Here is a tiny trained network, its code and every weight. The questions are about switching its units off for an input and a class, where a switched-off unit gives its printed mean instead of its output.

import numpy as np


def w(rows, s, z=0):
    codes = np.array(rows[::2]) - 128.0
    scale = np.full(codes.shape[1], s)
    scale[-1] = z or s
    return codes * scale


def f(y):
    return y / 2 * (1 + np.tanh(0.7978845608 * (y + 0.044715 * y**3)))


def log_softmax(a):
    a = a - a.max(-1, keepdims=True)
    return a - np.log(np.exp(a).sum(-1, keepdims=True))


def net(x, mask):
    res = np.array(x, float).reshape(1, 7) / 4 @ E
    y = f(res @ A[0][:, :-1].T + A[0][:, -1])
    res = res + np.where(mask, y, B[0][:, -1]) @ B[0][:, :-1]
    return log_softmax(res[-1] @ U[:, :-1].T + U[:, -1])


A, B = {}, {}
E = w([
[180,253,162,42,96,102,157,180],'x0',
[141,128,127,126,133,123,130,124],'x1',
[204,117,170,204,27,100,60,139],'x2',
[198,129,31,179,97,232,212,181],'x3',
[131,127,137,131,132,133,132,127],'x4',
[119,170,112,230,147,13,216,109],'x5',
[111,33,164,80,83,94,195,191],'x6',
],0.006)
A[0] = w([
[108,53,111,174,150,136,123,90,33],'neuron 0',
[166,128,88,164,126,200,170,169,75],'neuron 1',
[127,242,75,190,190,186,30,38,80],'neuron 2',
[83,135,184,88,147,70,66,93,27],'neuron 3',
[145,104,142,67,123,208,68,157,79],'neuron 4',
[178,212,142,70,118,83,160,189,41],'neuron 5',
[105,64,102,169,152,121,130,117,17],'neuron 6',
[133,109,129,56,110,191,60,141,100],'neuron 7',
[181,118,151,187,54,104,71,146,44],'neuron 8',
[169,127,68,150,114,179,170,156,96],'neuron 9',
[88,135,192,96,155,79,75,99,41],'neuron 10',
[172,135,77,148,98,184,176,176,129],'neuron 11',
[89,34,156,91,82,101,187,198,29],'neuron 12',
[162,208,149,77,98,104,176,174,90],'neuron 13',
[206,119,174,198,2,103,67,156,54],'neuron 14',
[170,182,156,80,136,109,144,162,5],'neuron 15',
[120,110,140,67,125,199,55,156,40],'neuron 16',
[157,139,61,160,124,183,163,164,49],'neuron 17',
[91,38,106,191,151,145,112,86,93],'neuron 18',
[116,161,108,215,163,9,203,150,3],'neuron 19',
[148,139,94,161,98,203,186,141,82],'neuron 20',
[169,126,165,184,64,117,83,132,31],'neuron 21',
[89,30,93,205,162,133,118,92,93],'neuron 22',
[53,156,87,60,217,157,202,142,22],'neuron 23',
[170,129,70,152,117,182,173,147,64],'neuron 24',
],0.0071,0.0059)
B[0] = w([
[162,179,190,61,116,187,115,103,147],'neuron 0',
[86,114,172,103,119,57,85,105,193],'neuron 1',
[254,41,178,64,85,75,202,234,255],'neuron 2',
[63,99,181,94,116,45,69,97,191],'neuron 3',
[123,143,128,232,83,116,210,46,207],'neuron 4',
[133,187,151,87,89,208,100,122,195],'neuron 5',
[193,174,176,60,110,162,129,73,128],'neuron 6',
[121,144,103,217,87,112,197,67,218],'neuron 7',
[139,119,84,51,216,148,154,64,177],'neuron 8',
[88,107,170,107,121,57,68,91,202],'neuron 9',
[78,89,165,103,111,75,75,99,186],'neuron 10',
[65,110,154,122,126,85,69,108,248],'neuron 11',
[252,68,189,48,107,100,190,204,196],'neuron 12',
[124,186,141,104,103,221,80,129,217],'neuron 13',
[118,95,35,77,249,162,142,83,253],'neuron 14',
[164,151,211,41,96,187,110,82,124],'neuron 15',
[142,148,155,202,84,127,221,39,176],'neuron 16',
[106,100,202,94,128,58,97,83,169],'neuron 17',
[136,224,144,60,80,203,92,141,219],'neuron 18',
[131,128,171,212,53,150,221,7,228],'neuron 19',
[87,113,175,95,131,65,87,101,191],'neuron 20',
[146,115,122,56,206,150,154,67,150],'neuron 21',
[126,214,148,76,86,220,86,134,241],'neuron 22',
[159,85,50,72,250,157,138,58,203],'neuron 23',
[88,103,181,90,120,58,92,88,178],'neuron 24',
],0.008,0.0033)
U = w([
[66,112,163,116,121,48,59,109,82],'0',
[122,151,134,210,84,132,221,59,87],'1',
[132,206,144,91,96,209,84,153,87],'2',
[135,104,59,94,245,145,144,106,97],'3',
[215,74,158,103,100,83,184,231,83],'4',
[110,134,105,160,119,123,116,158,249],'5',
[97,128,106,153,128,121,119,164,242],'6',
[75,147,77,230,150,131,88,237,68],'7',
],0.012,0.016)

Each question gives the input, the list of numbers given to net, and the class t.
The units are the neurons (one row each of A and B). Each row of codes is followed by its name. A weight is (code - 128) times the scale printed after its matrix; where a second scale follows, it is the last column's (A, B and U).
mask holds one flag per neuron, in row order. A switched-off neuron (its flag False) gives its mean, the last column of its row in B, instead of its output. The means were averaged over made-up inputs and are rounded, as every weight is.
A unit's drop is (log p(t) with every unit on - log p(t) with that unit switched off) / (log p(t) with every unit on - log p(t) with every unit switched off).
The circuit of an input: a set's keep is (log p(t) with only the set's units on - log p(t) with every unit switched off) / (log p(t) with every unit on - log p(t) with every unit switched off). Starting from the 12 units with the biggest drops (on a tie, the unit counted first), units are removed one at a time, each time the one whose removal leaves the highest keep (on an exact tie, the one counted first), for as long as the keep stays at least 0.8.
units of the circuit, in order: the units of the circuit, biggest drop first
most important unit: the unit with the biggest drop
top k neurons: the k neurons with the biggest drops, biggest first
drop when u is switched off: that unit's drop, to one decimal
input [-5,-3,3,3,-4,-8,6], class 1: most important unit	neuron 4
input [1,6,7,5,6,3,2], class 3: units of the circuit, in order	[neuron 14; neuron 8]
input [-7,5,-2,3,-1,-8,-2], class 1: units of the circuit, in order	[neuron 4; neuron 16]
input [-5,3,-5,3,-2,-1,4], class 2: top 3 neurons	[neuron 22; neuron 18; neuron 14]
input [7,-3,-3,-3,-6,6,3], class 2: top 2 neurons	[neuron 13; neuron 5]
input [5,-6,5,2,-6,-6,2], class 1: units of the circuit, in order	[neuron 4; neuron 7]
input [-8,-8,-5,-4,5,2,6], class 2: top 2 neurons	[neuron 22; neuron 18]
input [-2,-3,8,-6,2,6,7], class 3: units of the circuit, in order	[neuron 14; neuron 8]
input [-7,6,-8,5,8,-8,-3], class 1: top 3 neurons	[neuron 4; neuron 16; neuron 7]
input [3,2,-3,-6,-5,4,7], class 4: top 3 neurons	[neuron 12; neuron 11; neuron 9]
input [-6,5,8,0,2,5,-4], class 3: top 3 neurons	[neuron 14; neuron 8; neuron 21]
input [-3,-6,1,-5,-2,6,-3], class 1: top 2 neurons	[neuron 19; neuron 11]
input [6,6,2,1,-2,-7,7], class 1: top 4 neurons	[neuron 4; neuron 7; neuron 16; neuron 2]
input [8,8,1,-6,2,8,6], class 1: units of the circuit, in order	[neuron 19]
input [0,8,7,4,-7,-4,-8], class 4: top 2 neurons	[neuron 2; neuron 23]
input [6,-4,-7,5,7,-2,3], class 3: top 3 neurons	[neuron 23; neuron 22; neuron 18]
input [8,-6,6,6,-2,7,3], class 2: top 2 neurons	[neuron 13; neuron 5]
input [-8,8,6,-4,4,-6,-4], class 2: top 3 neurons	[neuron 18; neuron 22; neuron 0]
input [-8,1,0,-2,8,-5,-4], class 2: top 2 neurons	[neuron 18; neuron 22]
input [5,2,-8,-4,8,0,5], class 3: units of the circuit, in order	[neuron 23]
input [-1,3,2,5,-5,-8,5], class 1: drop when neuron 4 is switched off	0.3
input [7,7,1,-3,1,-1,-8], class 4: drop when neuron 22 is switched off	0.1
input [8,-1,0,-6,5,2,-1], class 2: drop when neuron 2 is switched off	0.0
